Here is a tiny trained network, its code and every weight. The questions are about switching its units off for an input and a class, where a switched-off unit gives its printed mean instead of its output.

import numpy as np


def w(rows, s, z=0):
    codes = np.array(rows[::2]) - 128.0
    scale = np.full(codes.shape[1], s)
    scale[-1] = z or s
    return codes * scale


def f(y):
    return y / 2 * (1 + np.tanh(0.7978845608 * (y + 0.044715 * y**3)))


def log_softmax(a):
    a = a - a.max(-1, keepdims=True)
    return a - np.log(np.exp(a).sum(-1, keepdims=True))


def net(x, mask):
    res = np.array(x, float).reshape(1, 7) / 4 @ E
    y = f(res @ A[0][:, :-1].T + A[0][:, -1])
    res = res + np.where(mask, y, B[0][:, -1]) @ B[0][:, :-1]
    return log_softmax(res[-1] @ U[:, :-1].T + U[:, -1])


A, B = {}, {}
E = w([
[103,188,165,57,80,79,125,33,95,92],'x0',
[101,129,121,132,122,122,132,168,116,109],'x1',
[116,119,126,128,146,114,134,123,115,140],'x2',
[102,180,169,112,165,174,226,166,147,148],'x3',
[197,128,105,112,163,4,185,164,190,70],'x4',
[122,182,109,103,154,132,115,151,128,125],'x5',
[132,108,146,151,112,123,127,100,147,152],'x6',
],0.014)
A[0] = w([
[109,187,204,106,63,11,188,79,117,61,111],'neuron 0',
[51,179,186,86,82,117,75,73,70,111,192],'neuron 1',
[116,119,130,123,120,54,32,101,126,71,184],'neuron 2',
[143,152,148,128,146,97,221,164,186,148,191],'neuron 3',
[77,145,184,142,154,217,189,142,128,168,151],'neuron 4',
[131,117,70,167,133,156,65,142,92,171,252],'neuron 5',
[161,105,68,143,147,30,126,136,193,103,207],'neuron 6',
[141,111,117,101,85,210,95,124,190,107,128],'neuron 7',
],0.012,0.0048)
B[0] = w([
[143,230,122,8,159,135,126,94,116,137,242],'neuron 0',
[131,78,169,113,11,135,163,56,104,85,220],'neuron 1',
[147,145,43,148,97,122,81,79,94,178,213],'neuron 2',
[178,97,159,94,173,96,222,165,125,163,219],'neuron 3',
[116,183,147,185,195,224,140,134,109,74,204],'neuron 4',
[68,61,119,92,161,83,30,196,141,194,204],'neuron 5',
[182,177,87,183,71,134,70,172,198,90,251],'neuron 6',
[114,107,143,131,143,130,118,131,114,177,158],'neuron 7',
],0.014,0.021)
U = w([
[42,40,75,135,142,138,32,149,122,146,248],'0',
[118,134,146,172,222,199,111,163,65,133,171],'1',
[193,101,71,161,123,64,62,198,187,67,46],'2',
[184,111,104,149,177,106,219,200,183,110,211],'3',
[115,73,108,108,32,100,101,88,63,114,177],'4',
[90,129,146,99,112,196,234,80,112,68,170],'5',
[121,189,2,105,98,111,131,84,160,127,29],'6',
[181,172,151,55,161,100,174,126,104,96,4],'7',
],0.0095,0.002)

Each question gives the input, the list of numbers given to net, and the class t.
The units are the neurons (one row each of A and B). Each row of codes is followed by its name. A weight is (code - 128) times the scale printed after its matrix; where a second scale follows, it is the last column's (A, B and U).
mask holds one flag per neuron, in row order. A switched-off neuron (its flag False) gives its mean, the last column of its row in B, instead of its output. The means were averaged over made-up inputs and are rounded, as every weight is.
A unit's drop is (log p(t) with every unit on - log p(t) with that unit switched off) / (log p(t) with every unit on - log p(t) with every unit switched off).
The circuit of an input: a set's keep is (log p(t) with only the set's units on - log p(t) with every unit switched off) / (log p(t) with every unit on - log p(t) with every unit switched off). Starting from all 8 units, units are removed one at a time, each time the one whose removal leaves the highest keep (on an exact tie, the one counted first), for as long as the keep stays at least 0.8.
circuit, biggest first: the units of the circuit, biggest drop first
top k neurons: the k neurons with the biggest drops, biggest first
drop when u is switched off: that unit's drop, to one decimal
input [-1,-3,-6,-5,-4,0,1], class 0: top neuron : [neuron 5]
input [4,-3,-2,0,0,0,-6], class 4: top 2 neurons : [neuron 4; neuron 1]
input [0,-7,-8,0,0,-5,1], class 0: top 4 neurons : [neuron 1; neuron 0; neuron 6; neuron 3]
input [0,-5,8,8,5,-8,-4], class 3: top 3 neurons : [neuron 3; neuron 1; neuron 2]
input [0,3,8,5,2,5,-5], class 3: top 3 neurons : [neuron 0; neuron 1; neuron 3]
input [-3,-7,0,0,1,-1,-7], class 2: top 3 neurons : [neuron 0; neuron 3; neuron 4]
input [4,-1,0,0,-3,-1,6], class 4: top 2 neurons : [neuron 3; neuron 4]
input [5,-3,0,1,2,-7,3], class 7: top 3 neurons : [neuron 0; neuron 6; neuron 5]
input [3,6,1,2,-7,0,8], class 5: circuit, biggest first : [neuron 1; neuron 4]
input [5,6,-8,0,-1,1,-5], class 4: top 2 neurons : [neuron 1; neuron 4]
input [-2,-5,8,1,6,1,-7], class 3: top 3 neurons : [neuron 3; neuron 5; neuron 2]
input [1,5,-1,1,1,1,-1], class 7: top 3 neurons : [neuron 6; neuron 2; neuron 1]
input [3,6,8,3,-5,7,-8], class 5: drop when neuron 1 is switched off : 0.4
input [-2,5,8,1,2,1,-4], class 3: drop when neuron 0 is switched off : 0.1
input [6,-7,1,-6,-4,1,-5], class 4: drop when neuron 1 is switched off : 0.2
input [0,-1,0,5,5,3,4], class 3: circuit, biggest first : [neuron 3]
